Here is a tiny trained network, its code and every weight. The questions are about switching its units off for an input and a class, where a switched-off unit gives its printed mean instead of its output.

import numpy as np


def w(rows, s, z=0):
    codes = np.array(rows[::2]) - 128.0
    scale = np.full(codes.shape[1], s)
    scale[-1] = z or s
    return codes * scale


def norm(h):
    return h / np.sqrt((h * h).mean(-1, keepdims=True) + 1e-5)


def f(y):
    return y / 2 * (1 + np.tanh(0.7978845608 * (y + 0.044715 * y**3)))


def log_softmax(a):
    a = a - a.max(-1, keepdims=True)
    return a - np.log(np.exp(a).sum(-1, keepdims=True))


def net(x, mask):
    res = np.array(x, float).reshape(1, 3) / 4 @ E
    u = 0
    for l in range(2):
        y = f(norm(res) @ A[l][:, :-1].T + A[l][:, -1])
        res = res + np.where(mask[u : u + 6], y, B[l][:, -1]) @ B[l][:, :-1]
        u += 6
    return log_softmax(norm(res)[-1] @ U[:, :-1].T + U[:, -1])


A, B = {}, {}
E = w([
[96,102,114,146,100,120,109],'x0',
[81,109,136,163,255,175,120],'x1',
[176,105,189,63,196,70,63],'x2',
],0.0098)
A[0] = w([
[153,2,171,99,46,64,146,250],'0.n0',
[119,118,116,158,60,136,184,219],'0.n1',
[156,174,168,138,9,114,137,239],'0.n2',
[51,145,139,187,181,164,249,132],'0.n3',
[120,55,151,148,192,106,27,47],'0.n4',
[177,125,247,77,76,110,7,183],'0.n5',
],0.007,0.002)
B[0] = w([
[151,178,58,25,153,162,127,221],'0.n0',
[149,185,143,160,71,224,144,214],'0.n1',
[195,149,160,129,119,79,84,254],'0.n2',
[130,2,97,110,93,87,154,238],'0.n3',
[165,143,174,148,242,158,121,187],'0.n4',
[67,185,116,86,160,17,105,237],'0.n5',
],0.0084,0.006)
A[1] = w([
[142,144,142,113,59,127,152,187],'1.n0',
[96,101,195,153,179,113,168,99],'1.n1',
[30,12,114,150,118,172,137,124],'1.n2',
[176,148,163,95,2,165,148,158],'1.n3',
[139,111,209,179,122,186,156,4],'1.n4',
[116,156,168,145,199,166,118,134],'1.n5',
],0.0086,0.0026)
B[1] = w([
[204,197,112,158,172,155,168,193],'1.n0',
[78,182,94,239,119,166,122,171],'1.n1',
[58,126,42,129,18,50,156,227],'1.n2',
[209,146,159,127,133,254,138,254],'1.n3',
[150,128,92,44,106,74,84,132],'1.n4',
[105,12,166,182,103,135,118,171],'1.n5',
],0.0072,0.0068)
U = w([
[232,234,155,150,2,211,152,1],'0',
[8,43,78,188,37,137,208,79],'1',
[148,217,182,22,108,40,68,95],'2',
[60,64,238,181,211,137,70,222],'3',
],0.0069,0.0012)

Each question gives the input, the list of numbers given to net, and the class t.
The units are the neurons (one row each of A and B). Each row of codes is followed by its name. A weight is (code - 128) times the scale printed after its matrix; where a second scale follows, it is the last column's (A, B and U).
mask holds one flag per neuron, layer by layer. A switched-off neuron (its flag False) gives its mean, the last column of its row in B, instead of its output. The means were averaged over made-up inputs and are rounded, as every weight is.
A unit's drop is (log p(t) with every unit on - log p(t) with that unit switched off) / (log p(t) with every unit on - log p(t) with every unit switched off).
The circuit of an input: a set's keep is (log p(t) with only the set's units on - log p(t) with every unit switched off) / (log p(t) with every unit on - log p(t) with every unit switched off). Starting from all 12 units, units are removed one at a time, each time the one whose removal leaves the highest keep (on an exact tie, the one counted first), for as long as the keep stays at least 0.8.
units of the circuit, in order: the units of the circuit, biggest drop first
unit that matters most: the unit with the biggest drop
k most important neurons: the k neurons with the biggest drops, biggest first
top k neurons in layer l: the k neurons of layer l with the biggest drops, biggest first
drop when u is switched off: that unit's drop, to one decimal
input [3,8,0], class 1: unit that matters most -> 1.n2
input [-4,6,0], class 1: units of the circuit, in order -> 0.n3; 0.n2; 1.n2
input [4,7,-1], class 1: 2 most important neurons -> 1.n2; 0.n3
input [7,-1,1], class 2: 2 most important neurons -> 1.n3; 0.n5
input [2,2,5], class 3: units of the circuit, in order -> 0.n4; 1.n5
input [-4,1,6], class 3: top 2 neurons in layer 0 -> 0.n4; 0.n2
input [0,7,-2], class 1: units of the circuit, in order -> 1.n2; 0.n3
input [-6,1,4], class 3: top 2 neurons in layer 1 -> 1.n5; 1.n2
input [0,2,6], class 3: top 3 neurons in layer 0 -> 0.n4; 0.n2; 0.n0
input [-8,2,-7], class 1: top 2 neurons in layer 0 -> 0.n3; 0.n2
input [-7,1,-5], class 1: 3 most important neurons -> 0.n3; 0.n2; 1.n2
input [-7,4,0], class 1: top 2 neurons in layer 0 -> 0.n2; 0.n3
input [3,1,2], class 3: drop when 0.n4 is switched off -> 0.3
input [-3,1,4], class 3: most important neuron -> 0.n4
input [6,6,0], class 1: drop when 1.n2 is switched off -> 0.5
